Below is a small trained network, with its code and all its weights. Each question gives an input and a class and asks what happens when units are switched off, that is, made to give their printed mean instead of their output.

import numpy as np


def w(rows, s, z=0):
    codes = np.array(rows[::2]) - 128.0
    scale = np.full(codes.shape[1], s)
    scale[-1] = z or s
    return codes * scale


def f(y):
    return np.maximum(y, 0)


def log_softmax(a):
    a = a - a.max(-1, keepdims=True)
    return a - np.log(np.exp(a).sum(-1, keepdims=True))


def net(x, mask):
    res = np.array(x, float).reshape(1, 5) / 4 @ E
    y = f(res @ A[0][:, :-1].T + A[0][:, -1])
    res = res + np.where(mask, y, B[0][:, -1]) @ B[0][:, :-1]
    return log_softmax(res[-1] @ U[:, :-1].T + U[:, -1])


A, B = {}, {}
E = w([
[128,131,120,127,128,124],'x0',
[65,212,208,194,40,137],'x1',
[155,164,216,166,253,42],'x2',
[72,232,124,15,179,164],'x3',
[250,180,155,50,48,63],'x4',
],0.0056)
A[0] = w([
[175,42,114,225,94,94,100],'N1',
[148,170,196,166,204,40,43],'N2',
[97,220,122,28,201,183,68],'N3',
[183,18,129,214,84,119,102],'N4',
[133,133,190,136,183,78,255],'N5',
[116,104,67,113,34,204,42],'N6',
[203,177,131,76,70,88,71],'N7',
[157,62,54,81,203,116,66],'N8',
[222,170,135,55,62,80,88],'N9',
[82,235,137,7,178,173,49],'N10',
[169,110,181,129,220,63,87],'N11',
[220,171,143,47,25,75,62],'N12',
[107,96,49,111,22,180,66],'N13',
[165,83,32,79,227,88,76],'N14',
[2,75,80,185,189,198,53],'N15',
[80,190,135,58,180,182,160],'N16',
[84,199,198,186,87,148,198],'N17',
[177,53,73,93,202,137,88],'N18',
[167,122,196,175,188,74,132],'N19',
[62,220,214,211,36,114,83],'N20',
[199,40,144,236,95,78,49],'N21',
[65,200,196,182,66,125,79],'N22',
[140,83,72,76,6,165,101],'N23',
[180,49,159,226,84,150,91],'N24',
[110,86,57,125,27,183,73],'N25',
[236,159,143,55,60,87,70],'N26',
[16,79,70,175,201,206,88],'N27',
[73,197,189,181,69,121,75],'N28',
[162,143,200,170,195,50,53],'N29',
[143,162,219,169,197,56,52],'N30',
[180,58,149,221,113,80,76],'N31',
[67,199,189,188,76,144,78],'N32',
[25,100,118,196,157,179,105],'N33',
],0.0058,0.0055)
B[0] = w([
[51,137,136,52,91,81,189],'N1',
[90,180,102,103,216,212,167],'N2',
[55,112,149,50,52,54,192],'N3',
[59,139,133,64,89,84,195],'N4',
[129,190,9,194,74,171,254],'N5',
[78,203,93,99,215,224,166],'N6',
[130,134,231,210,202,98,172],'N7',
[203,48,153,59,153,152,175],'N8',
[142,145,233,212,198,91,196],'N9',
[28,115,150,30,60,51,192],'N10',
[107,163,77,91,185,202,177],'N11',
[133,143,230,205,214,110,195],'N12',
[95,199,96,120,215,210,178],'N13',
[205,57,125,56,129,139,191],'N14',
[149,142,253,225,209,83,197],'N15',
[83,121,123,103,53,54,214],'N16',
[195,68,80,111,94,127,223],'N17',
[193,65,120,66,137,142,182],'N18',
[93,183,76,129,163,185,189],'N19',
[203,47,113,37,147,159,198],'N20',
[29,123,180,21,104,71,180],'N21',
[200,28,127,33,170,152,176],'N22',
[91,196,96,138,213,207,196],'N23',
[62,141,138,59,80,68,180],'N24',
[85,200,94,126,211,217,178],'N25',
[132,133,225,199,206,93,191],'N26',
[161,129,242,239,191,75,210],'N27',
[209,37,135,19,170,159,170],'N28',
[74,203,102,83,224,212,166],'N29',
[91,180,92,114,217,225,169],'N30',
[44,131,146,48,104,76,175],'N31',
[200,58,139,41,156,139,173],'N32',
[160,132,205,202,162,88,192],'N33',
],0.0058)
U = w([
[97,200,73,129,167,224,81],'0',
[162,124,221,205,158,74,94],'1',
[46,121,125,69,67,44,87],'2',
[252,30,95,76,126,154,91],'3',
[141,142,89,154,107,123,254],'4',
[185,148,7,224,35,111,153],'5',
],0.011,0.013)

Each question gives the input, the list of numbers given to net, and the class t.
The units are the neurons (one row each of A and B). Each row of codes is followed by its name. A weight is (code - 128) times the scale printed after its matrix; where a second scale follows, it is the last column's (A, B and U).
mask holds one flag per neuron, in row order. A switched-off neuron (its flag False) gives its mean, the last column of its row in B, instead of its output. The means were averaged over made-up inputs and are rounded, as every weight is.
A unit's drop is (log p(t) with every unit on - log p(t) with that unit switched off) / (log p(t) with every unit on - log p(t) with every unit switched off).
The circuit of an input: a set's keep is (log p(t) with only the set's units on - log p(t) with every unit switched off) / (log p(t) with every unit on - log p(t) with every unit switched off). Starting from the 12 units with the biggest drops (on a tie, the unit counted first), units are removed one at a time, each time the one whose removal leaves the highest keep (on an exact tie, the one counted first), for as long as the keep stays at least 0.8.
circuit, biggest first: the units of the circuit, biggest drop first
k most important neurons: the k neurons with the biggest drops, biggest first
drop of u: that unit's drop, to one decimal
input [1,4,-6,2,8], class 1: circuit, biggest first : N12, N9
input [4,5,2,5,-3], class 2: circuit, biggest first : N10, N16
input [-3,-1,-7,-7,4], class 0: circuit, biggest first : N23, N25
input [-2,-3,4,1,7], class 1: circuit, biggest first : N9, N26
input [7,1,0,-6,7], class 1: most important neuron : N12
input [8,-8,5,3,8], class 1: 2 most important neurons : N9, N26
input [6,6,8,8,3], class 0: 2 most important neurons : N30, N2
input [3,0,6,-7,4], class 2: circuit, biggest first : N21, N31
input [5,5,7,6,5], class 0: circuit, biggest first : N30, N2
input [5,3,3,6,-2], class 2: 3 most important neurons : N10, N3, N16
input [1,-6,6,-6,-6], class 0: circuit, biggest first : N11, N19
input [-3,1,3,7,-3], class 2: 3 most important neurons : N10, N3, N16
input [5,-1,4,-5,2], class 2: 2 most important neurons : N21, N31
input [2,-6,1,-4,-8], class 1: circuit, biggest first : N27
input [-6,-1,1,7,4], class 2: 2 most important neurons : N10, N3
input [-2,6,-7,-6,-2], class 0: 4 most important neurons : N25, N13, N6, N23
input [-7,-6,4,7,-5], class 2: 2 most important neurons : N3, N10
input [3,-5,-7,-7,4], class 0: drop of N13 : 0.2
input [-7,-1,-3,7,-1], class 2: drop of N10 : 0.1
input [4,8,0,5,-5], class 3: drop of N18 : 0.0
input [3,7,-2,0,-6], class 3: most important neuron : N20
